Here is a tiny trained network, its code and every weight. The questions are about switching its units off for an input and a class, where a switched-off unit gives its printed mean instead of its output.

import numpy as np


def w(rows, s, z=0):
    codes = np.array(rows[::2]) - 128.0
    scale = np.full(codes.shape[1], s)
    scale[-1] = z or s
    return codes * scale


def norm(h):
    return h / np.sqrt((h * h).mean(-1, keepdims=True) + 1e-5)


def f(y):
    return np.maximum(y, 0)


def log_softmax(a):
    a = a - a.max(-1, keepdims=True)
    return a - np.log(np.exp(a).sum(-1, keepdims=True))


def net(x, mask):
    res = np.array(x, float).reshape(1, 7) / 4 @ E
    u = 0
    for l in range(2):
        y = f(norm(res) @ A[l][:, :-1].T + A[l][:, -1])
        res = res + np.where(mask[u : u + 11], y, B[l][:, -1]) @ B[l][:, :-1]
        u += 11
    return log_softmax(norm(res)[-1] @ U[:, :-1].T + U[:, -1])


A, B = {}, {}
E = w([
[154,186,135,1,69],'x0',
[206,99,217,160,83],'x1',
[85,202,174,137,121],'x2',
[154,194,98,201,177],'x3',
[67,130,210,74,115],'x4',
[139,98,117,84,119],'x5',
[226,163,154,91,198],'x6',
],0.0042)
A[0] = w([
[134,151,136,109,39,69],'L0N1',
[148,137,93,76,141,70],'L0N2',
[168,88,89,93,116,93],'L0N3',
[91,141,171,210,138,178],'L0N4',
[201,187,174,155,101,80],'L0N5',
[183,61,127,139,168,126],'L0N6',
[17,96,100,159,103,218],'L0N7',
[106,48,164,159,145,184],'L0N8',
[86,164,175,74,129,188],'L0N9',
[141,235,167,98,214,42],'L0N10',
[154,140,117,145,255,5],'L0N11',
],0.0075,0.0033)
B[0] = w([
[83,35,123,102,177,171],'L0N1',
[133,118,120,194,97,158],'L0N2',
[74,78,148,159,138,162],'L0N3',
[114,212,49,245,196,217],'L0N4',
[85,129,63,91,116,186],'L0N5',
[143,177,173,129,169,182],'L0N6',
[131,183,92,150,143,255],'L0N7',
[86,167,113,146,128,204],'L0N8',
[130,186,105,108,121,230],'L0N9',
[33,231,121,66,19,205],'L0N10',
[124,102,159,1,191,178],'L0N11',
],0.0062,0.0047)
A[1] = w([
[103,19,156,155,167,173],'L1N1',
[129,194,146,87,164,147],'L1N2',
[173,155,55,99,100,197],'L1N3',
[36,217,206,78,164,254],'L1N4',
[149,155,121,254,101,135],'L1N5',
[176,51,141,157,100,144],'L1N6',
[53,158,183,197,153,129],'L1N7',
[165,171,115,213,120,165],'L1N8',
[242,54,177,132,178,89],'L1N9',
[198,139,117,76,116,175],'L1N10',
[185,120,168,94,64,110],'L1N11',
],0.0078,0.0027)
B[1] = w([
[169,160,86,118,180,145],'L1N1',
[150,102,61,143,222,185],'L1N2',
[53,146,144,177,181,177],'L1N3',
[239,70,84,127,114,255],'L1N4',
[109,202,58,146,144,179],'L1N5',
[105,176,206,91,180,136],'L1N6',
[167,173,108,158,92,181],'L1N7',
[111,202,109,162,172,175],'L1N8',
[118,171,243,162,128,147],'L1N9',
[1,134,202,191,174,156],'L1N10',
[70,48,158,109,143,144],'L1N11',
],0.006,0.0091)
U = w([
[120,160,119,42,22,139],'0',
[122,194,48,204,183,180],'1',
[154,74,173,179,50,1],'2',
[209,37,129,118,14,75],'3',
[123,121,246,152,180,102],'4',
[116,16,205,63,119,113],'5',
[180,78,104,95,216,117],'6',
[60,37,89,137,108,81],'7',
],0.012,0.0094)

Each question gives the input, the list of numbers given to net, and the class t.
The units are the neurons (one row each of A and B). Each row of codes is followed by its name. A weight is (code - 128) times the scale printed after its matrix; where a second scale follows, it is the last column's (A, B and U).
mask holds one flag per neuron, layer by layer. A switched-off neuron (its flag False) gives its mean, the last column of its row in B, instead of its output. The means were averaged over made-up inputs and are rounded, as every weight is.
A unit's drop is (log p(t) with every unit on - log p(t) with that unit switched off) / (log p(t) with every unit on - log p(t) with every unit switched off).
The circuit of an input: a set's keep is (log p(t) with only the set's units on - log p(t) with every unit switched off) / (log p(t) with every unit on - log p(t) with every unit switched off). Starting from the 12 units with the biggest drops (on a tie, the unit counted first), units are removed one at a time, each time the one whose removal leaves the highest keep (on an exact tie, the one counted first), for as long as the keep stays at least 0.8.
units of the circuit, in order: the units of the circuit, biggest drop first
most important unit: the unit with the biggest drop
k most important neurons: the k neurons with the biggest drops, biggest first
top k neurons in layer l: the k neurons of layer l with the biggest drops, biggest first
drop when u is switched off: that unit's drop, to one decimal
input [-5,0,4,-8,0,-1,7], class 6: most important unit => L1N4
input [-3,-4,4,-5,3,-4,6], class 6: top 3 neurons in layer 1 => (L1N4, L1N2, L1N5)
input [6,7,8,6,8,6,7], class 0: units of the circuit, in order => (L0N10, L0N4)
input [-8,7,-7,-3,3,1,4], class 4: 2 most important neurons => (L1N9, L0N10)
input [-6,-4,-5,-1,-5,7,7], class 6: units of the circuit, in order => (L0N11, L0N4)
input [7,-6,6,1,4,-7,4], class 0: top 3 neurons in layer 0 => (L0N10, L0N4, L0N7)
input [2,6,-8,8,3,7,-3], class 4: 2 most important neurons => (L0N4, L0N7)
input [-4,1,-4,1,3,2,4], class 6: top 2 neurons in layer 0 => (L0N11, L0N8)
input [5,-3,5,3,-2,3,8], class 0: 2 most important neurons => (L0N10, L0N4)
input [-3,-6,-8,0,4,-2,4], class 6: top 2 neurons in layer 0 => (L0N11, L0N4)
input [3,5,4,-5,8,-5,-6], class 3: 2 most important neurons => (L1N4, L0N10)
input [1,-2,8,0,3,-4,5], class 0: top 2 neurons in layer 0 => (L0N10, L0N7)
input [2,3,-2,-8,2,8,8], class 4: top 2 neurons in layer 1 => (L1N9, L1N10)
input [-5,3,-4,1,-4,-1,7], class 4: top 2 neurons in layer 0 => (L0N11, L0N7)
input [4,3,1,0,8,5,0], class 5: most important neuron => (L0N4)
input [7,0,1,-5,-5,-5,4], class 7: top 2 neurons in layer 0 => (L0N4, L0N7)
input [4,5,-7,-3,4,-3,6], class 5: top 2 neurons in layer 0 => (L0N4, L0N7)
input [8,2,7,-6,2,-5,4], class 5: drop when L0N11 is switched off => -0.1
input [-3,1,-7,-5,1,4,6], class 4: drop when L1N9 is switched off => 0.2
input [1,5,4,5,3,5,4], class 0: drop when L0N5 is switched off => 0.2
input [5,-3,-1,-7,-7,1,7], class 4: top neuron in layer 0 => (L0N4)
